Below is a small trained network, with its code and all its weights. Each question gives an input and a class and asks what happens when units are switched off, that is, made to give their printed mean instead of their output.

import numpy as np


def w(rows, s, z=0):
    codes = np.array(rows[::2]) - 128.0
    scale = np.full(codes.shape[1], s)
    scale[-1] = z or s
    return codes * scale


def norm(h):
    return h / np.sqrt((h * h).mean(-1, keepdims=True) + 1e-5)


def f(y):
    return y / 2 * (1 + np.tanh(0.7978845608 * (y + 0.044715 * y**3)))


def log_softmax(a):
    a = a - a.max(-1, keepdims=True)
    return a - np.log(np.exp(a).sum(-1, keepdims=True))


def net(x, mask):
    res = np.array(x, float).reshape(1, 8) / 4 @ E
    u = 0
    for l in range(3):
        y = f(norm(res) @ A[l][:, :-1].T + A[l][:, -1])
        res = res + np.where(mask[u : u + 11], y, B[l][:, -1]) @ B[l][:, :-1]
        u += 11
    return log_softmax(norm(res)[-1] @ U[:, :-1].T + U[:, -1])


A, B = {}, {}
E = w([
[135,122,123,133,131,130,121,135,120],'x0',
[85,99,96,232,6,140,184,186,106],'x1',
[165,237,164,253,169,76,93,149,175],'x2',
[145,160,150,56,46,90,62,215,126],'x3',
[215,95,215,115,73,123,183,96,111],'x4',
[112,133,139,119,130,129,137,121,139],'x5',
[115,63,139,142,122,66,130,123,220],'x6',
[122,131,135,123,125,130,132,124,129],'x7',
],0.0043)
A[0] = w([
[112,123,135,162,167,211,161,75,128,101],'L0N1',
[156,211,182,205,179,70,98,183,109,74],'L0N2',
[252,142,200,99,96,74,219,137,95,165],'L0N3',
[102,237,122,109,106,171,180,128,41,112],'L0N4',
[188,61,67,52,128,143,197,137,112,7],'L0N5',
[146,114,129,92,205,110,103,85,148,47],'L0N6',
[108,192,26,117,177,133,103,148,189,100],'L0N7',
[137,94,79,2,88,125,193,76,58,49],'L0N8',
[58,138,40,142,173,139,79,178,131,163],'L0N9',
[203,25,168,146,116,143,202,102,80,121],'L0N10',
[126,72,101,78,127,167,165,133,160,247],'L0N11',
],0.005,0.0021)
B[0] = w([
[103,100,85,166,182,70,172,166,101,182],'L0N1',
[96,149,169,109,79,251,144,70,247,250],'L0N2',
[46,132,147,173,162,94,46,135,30,246],'L0N3',
[168,194,3,135,183,99,76,158,86,185],'L0N4',
[106,168,140,114,125,210,73,105,196,163],'L0N5',
[204,113,109,162,123,123,182,122,93,185],'L0N6',
[115,134,179,72,78,108,121,91,52,223],'L0N7',
[90,175,104,148,132,184,112,116,237,235],'L0N8',
[69,58,212,140,119,68,79,100,107,251],'L0N9',
[75,103,153,188,166,142,70,148,141,227],'L0N10',
[155,194,153,201,102,44,114,130,149,227],'L0N11',
],0.0056,0.0026)
A[1] = w([
[140,136,122,152,61,160,56,143,123,118],'L1N1',
[60,2,71,4,113,220,96,126,109,166],'L1N2',
[120,120,93,140,72,75,202,158,50,137],'L1N3',
[223,155,153,50,21,110,133,192,130,108],'L1N4',
[246,88,117,24,180,123,97,54,121,6],'L1N5',
[141,39,177,119,79,30,147,130,195,57],'L1N6',
[113,169,114,147,133,169,90,177,62,54],'L1N7',
[106,155,137,85,159,25,69,93,202,191],'L1N8',
[157,38,190,183,106,40,138,145,221,161],'L1N9',
[109,78,119,97,89,165,211,159,134,109],'L1N10',
[145,168,194,29,58,126,78,229,126,99],'L1N11',
],0.0057,0.0017)
B[1] = w([
[127,89,144,80,166,129,135,85,137,172],'L1N1',
[116,171,191,195,82,120,93,59,185,189],'L1N2',
[142,117,180,112,71,179,161,151,115,146],'L1N3',
[153,114,74,182,188,108,181,100,152,154],'L1N4',
[129,195,231,69,172,178,241,146,116,177],'L1N5',
[215,141,96,86,188,167,59,154,123,192],'L1N6',
[150,111,108,107,151,114,46,168,127,161],'L1N7',
[105,163,121,103,89,117,145,133,86,254],'L1N8',
[148,141,67,46,117,149,88,116,69,247],'L1N9',
[163,185,160,165,145,141,180,152,195,115],'L1N10',
[115,106,90,171,187,58,254,51,126,204],'L1N11',
],0.0065,0.0043)
A[2] = w([
[127,163,111,175,47,130,120,211,125,172],'L2N1',
[130,109,112,141,134,107,205,127,114,68],'L2N2',
[175,150,177,198,157,64,76,157,202,101],'L2N3',
[90,66,213,141,178,88,97,120,75,242],'L2N4',
[68,92,173,67,24,123,99,39,109,116],'L2N5',
[107,95,139,189,204,34,145,127,151,110],'L2N6',
[127,170,30,168,211,168,133,168,86,251],'L2N7',
[129,169,39,46,96,51,188,138,143,38],'L2N8',
[152,93,79,201,73,158,133,145,150,116],'L2N9',
[122,91,119,129,76,159,171,254,144,108],'L2N10',
[123,224,140,161,102,86,118,44,153,191],'L2N11',
],0.0065,0.0021)
B[2] = w([
[100,170,210,21,163,120,169,77,115,163],'L2N1',
[97,86,97,172,191,66,187,69,154,126],'L2N2',
[122,123,201,144,60,234,28,92,191,134],'L2N3',
[41,87,112,160,112,1,166,172,23,212],'L2N4',
[171,101,180,170,135,176,83,177,47,217],'L2N5',
[128,45,145,196,108,118,163,71,171,162],'L2N6',
[184,72,53,42,92,99,129,149,127,224],'L2N7',
[186,63,49,206,159,123,145,136,97,165],'L2N8',
[190,211,176,63,195,94,161,111,157,165],'L2N9',
[107,255,152,65,184,29,182,41,135,135],'L2N10',
[100,40,107,182,69,220,99,247,181,253],'L2N11',
],0.0051,0.0053)
U = w([
[106,147,209,146,77,217,59,113,219,90],'0',
[141,53,78,195,191,45,193,95,139,7],'1',
[76,97,184,133,115,80,56,152,61,203],'2',
[136,252,212,3,150,86,202,114,133,157],'3',
[201,151,58,16,156,136,48,188,89,7],'4',
[122,94,125,106,134,139,108,170,97,200],'5',
],0.0071,0.0017)

Each question gives the input, the list of numbers given to net, and the class t.
The units are the neurons (one row each of A and B). Each row of codes is followed by its name. A weight is (code - 128) times the scale printed after its matrix; where a second scale follows, it is the last column's (A, B and U).
mask holds one flag per neuron, layer by layer. A switched-off neuron (its flag False) gives its mean, the last column of its row in B, instead of its output. The means were averaged over made-up inputs and are rounded, as every weight is.
A unit's drop is (log p(t) with every unit on - log p(t) with that unit switched off) / (log p(t) with every unit on - log p(t) with every unit switched off).
The circuit of an input: a set's keep is (log p(t) with only the set's units on - log p(t) with every unit switched off) / (log p(t) with every unit on - log p(t) with every unit switched off). Starting from the 12 units with the biggest drops (on a tie, the unit counted first), units are removed one at a time, each time the one whose removal leaves the highest keep (on an exact tie, the one counted first), for as long as the keep stays at least 0.8.
circuit, biggest first: the units of the circuit, biggest drop first
most important unit: the unit with the biggest drop
k most important neurons: the k neurons with the biggest drops, biggest first
drop when u is switched off: that unit's drop, to one decimal
input [-7,4,4,1,-5,-4,-7,-2], class 4: most important unit : L0N4
input [-7,7,4,5,-5,1,8,8], class 4: 3 most important neurons : [L1N9; L1N6; L2N8]
input [-4,-7,-5,-3,-7,3,-4,-8], class 2: circuit, biggest first : [L0N9; L1N2; L2N4]
input [-5,2,-6,-6,4,3,7,-3], class 4: circuit, biggest first : [L1N9; L1N6]
input [-7,-2,-5,-7,-4,4,-5,7], class 1: circuit, biggest first : [L0N1; L1N9; L0N11]
input [7,-3,-8,0,-8,5,-7,3], class 0: 3 most important neurons : [L1N2; L0N8; L0N3]
input [6,4,-6,8,-1,-7,6,-1], class 1: circuit, biggest first : [L1N11; L1N4]
input [0,-1,4,-3,3,1,-5,-5], class 4: circuit, biggest first : [L0N4; L2N7]
input [-4,-7,0,-4,7,7,-6,-6], class 2: 4 most important neurons : [L0N3; L0N10; L2N4; L1N9]
input [5,3,-2,-1,3,0,8,4], class 4: 2 most important neurons : [L1N9; L1N6]
input [-3,-1,-3,6,-8,-7,-5,4], class 2: circuit, biggest first : [L0N9; L1N2]
input [-4,5,-6,2,5,-2,0,-2], class 0: circuit, biggest first : [L0N8; L1N2]
input [-4,1,-5,-6,-4,-2,8,5], class 4: 3 most important neurons : [L1N9; L0N11; L1N6]
input [-3,5,7,-6,7,-5,0,-1], class 0: circuit, biggest first : [L2N3]
input [4,1,4,7,6,-2,5,-3], class 1: 3 most important neurons : [L1N11; L0N9; L1N4]
input [0,6,-1,5,1,-8,-3,-2], class 3: 2 most important neurons : [L1N3; L2N10]
input [2,-1,-1,-6,1,7,-7,-1], class 4: 4 most important neurons : [L0N4; L2N7; L1N11; L0N9]
input [3,2,7,-2,5,-8,-3,3], class 0: 2 most important neurons : [L0N2; L0N9]
input [-4,-6,-5,7,-5,-2,-4,0], class 1: 2 most important neurons : [L1N11; L0N2]
input [-1,-3,5,-1,3,-7,-1,4], class 0: circuit, biggest first : [L0N2]
input [6,7,-8,-3,3,-2,7,5], class 0: 3 most important neurons : [L0N5; L1N2; L0N10]
input [-3,-6,6,5,-3,8,-6,3], class 0: 2 most important neurons : [L0N2; L2N11]
input [-8,-8,-6,7,-6,-8,-4,2], class 3: 2 most important neurons : [L1N5; L0N3]
input [2,-5,-1,-6,2,-3,8,3], class 4: 3 most important neurons : [L1N9; L1N6; L1N11]
input [3,1,3,3,-1,0,7,-8], class 4: 2 most important neurons : [L1N6; L1N9]
input [-3,1,-5,-4,-3,3,0,2], class 0: drop when L0N5 is switched off : 0.3
input [-4,8,3,6,3,-2,0,-4], class 3: circuit, biggest first : [L2N1]
input [2,2,-5,7,-4,-5,-1,-1], class 1: drop when L1N4 is switched off : 0.2
input [-4,-2,-5,3,2,7,2,0], class 0: drop when L2N4 is switched off : 0.1
